Below are the code and all the weights of a small trained network. Each question names an input and a class and asks about switching units off, where a switched-off unit gives its printed mean instead of its output.

import numpy as np


def w(rows, s, z=0):
    codes = np.array(rows[::2]) - 128.0
    scale = np.full(codes.shape[1], s)
    scale[-1] = z or s
    return codes * scale


def f(y):
    return y / 2 * (1 + np.tanh(0.7978845608 * (y + 0.044715 * y**3)))


def log_softmax(a):
    a = a - a.max(-1, keepdims=True)
    return a - np.log(np.exp(a).sum(-1, keepdims=True))


def net(x, mask):
    res = np.array(x, float).reshape(1, 8) / 4 @ E
    y = f(res @ A[0][:, :-1].T + A[0][:, -1])
    res = res + np.where(mask, y, B[0][:, -1]) @ B[0][:, :-1]
    return log_softmax(res[-1] @ U[:, :-1].T + U[:, -1])


A, B = {}, {}
E = w([
[129,133,122,126,121,115,120,123,139],'x0',
[116,132,116,139,108,112,124,148,142],'x1',
[182,3,67,200,222,56,64,120,20],'x2',
[118,125,137,136,128,111,135,136,129],'x3',
[130,131,116,129,126,134,127,125,132],'x4',
[123,126,134,131,127,123,131,144,125],'x5',
[187,134,83,55,92,77,220,148,90],'x6',
[72,38,103,41,178,140,141,137,241],'x7',
],0.012)
A[0] = w([
[167,49,69,169,185,86,103,128,88,96],'neuron 1',
[168,146,103,223,95,116,162,95,53,90],'neuron 2',
[162,48,83,178,163,97,67,131,88,55],'neuron 3',
[126,158,139,183,232,147,20,161,171,1],'neuron 4',
[82,2,57,77,176,130,171,118,194,78],'neuron 5',
[215,113,51,47,125,47,249,167,78,6],'neuron 6',
],0.0089,0.0044)
B[0] = w([
[154,185,143,77,128,162,146,153,229,237],'neuron 1',
[166,117,155,105,85,48,62,177,108,208],'neuron 2',
[123,188,139,119,108,154,170,144,172,227],'neuron 3',
[109,67,98,248,208,122,102,140,187,179],'neuron 4',
[176,114,231,120,69,113,64,181,50,252],'neuron 5',
[51,103,71,174,197,146,127,43,112,248],'neuron 6',
],0.012,0.014)
U = w([
[114,185,145,64,68,189,223,168,246,115],'0',
[194,108,179,125,66,103,39,162,74,13],'1',
[47,71,91,180,182,152,89,101,170,255],'2',
],0.012,0.0032)

Each question gives the input, the list of numbers given to net, and the class t.
The units are the neurons (one row each of A and B). Each row of codes is followed by its name. A weight is (code - 128) times the scale printed after its matrix; where a second scale follows, it is the last column's (A, B and U).
mask holds one flag per neuron, in row order. A switched-off neuron (its flag False) gives its mean, the last column of its row in B, instead of its output. The means were averaged over made-up inputs and are rounded, as every weight is.
A unit's drop is (log p(t) with every unit on - log p(t) with that unit switched off) / (log p(t) with every unit on - log p(t) with every unit switched off).
The circuit of an input: a set's keep is (log p(t) with only the set's units on - log p(t) with every unit switched off) / (log p(t) with every unit on - log p(t) with every unit switched off). Starting from all 6 units, units are removed one at a time, each time the one whose removal leaves the highest keep (on an exact tie, the one counted first), for as long as the keep stays at least 0.8.
units of the circuit, in order: the units of the circuit, biggest drop first
unit that matters most: the unit with the biggest drop
k most important neurons: the k neurons with the biggest drops, biggest first
drop when u is switched off: that unit's drop, to one decimal
input [-5,2,8,8,-5,-7,-3,5], class 0: 2 most important neurons -> (neuron 1; neuron 3)
input [2,0,2,-5,0,3,-8,8], class 1: unit that matters most -> neuron 5
input [1,5,-6,6,-5,-6,1,7], class 1: units of the circuit, in order -> (neuron 5; neuron 1)
input [-3,8,-5,4,-8,2,-7,6], class 2: 3 most important neurons -> (neuron 4; neuron 1; neuron 2)
input [3,4,4,7,-4,4,7,-6], class 2: 2 most important neurons -> (neuron 6; neuron 5)
input [-1,4,7,8,-3,8,-4,-6], class 0: 3 most important neurons -> (neuron 1; neuron 3; neuron 5)
input [0,4,1,-1,-7,-8,-4,5], class 1: 2 most important neurons -> (neuron 5; neuron 6)
input [5,5,5,-6,3,-2,8,-7], class 2: 2 most important neurons -> (neuron 6; neuron 5)
input [6,1,-6,3,5,6,-8,5], class 2: 2 most important neurons -> (neuron 4; neuron 1)
input [1,-4,0,5,-5,-4,2,-1], class 2: 4 most important neurons -> (neuron 5; neuron 1; neuron 3; neuron 2)
input [2,4,-6,-5,-3,7,-3,-8], class 1: 2 most important neurons -> (neuron 1; neuron 3)
input [1,8,-7,8,5,-6,-1,8], class 1: 2 most important neurons -> (neuron 5; neuron 1)
input [-2,-7,8,4,8,-3,6,-6], class 0: 2 most important neurons -> (neuron 1; neuron 3)
input [6,5,4,-7,4,-7,-1,3], class 0: units of the circuit, in order -> (neuron 1)
input [-4,4,2,4,-6,4,-6,-5], class 2: 2 most important neurons -> (neuron 5; neuron 4)
input [-3,7,1,3,-7,6,7,7], class 1: 2 most important neurons -> (neuron 5; neuron 4)
input [-3,2,-1,2,-1,6,-3,7], class 1: drop when neuron 5 is switched off -> 0.4
input [0,-2,1,-6,8,-3,4,0], class 2: drop when neuron 6 is switched off -> 0.0
input [4,-5,8,-4,-3,5,8,0], class 0: drop when neuron 4 is switched off -> 0.1
input [8,-3,1,2,-4,-4,-1,3], class 1: unit that matters most -> neuron 6
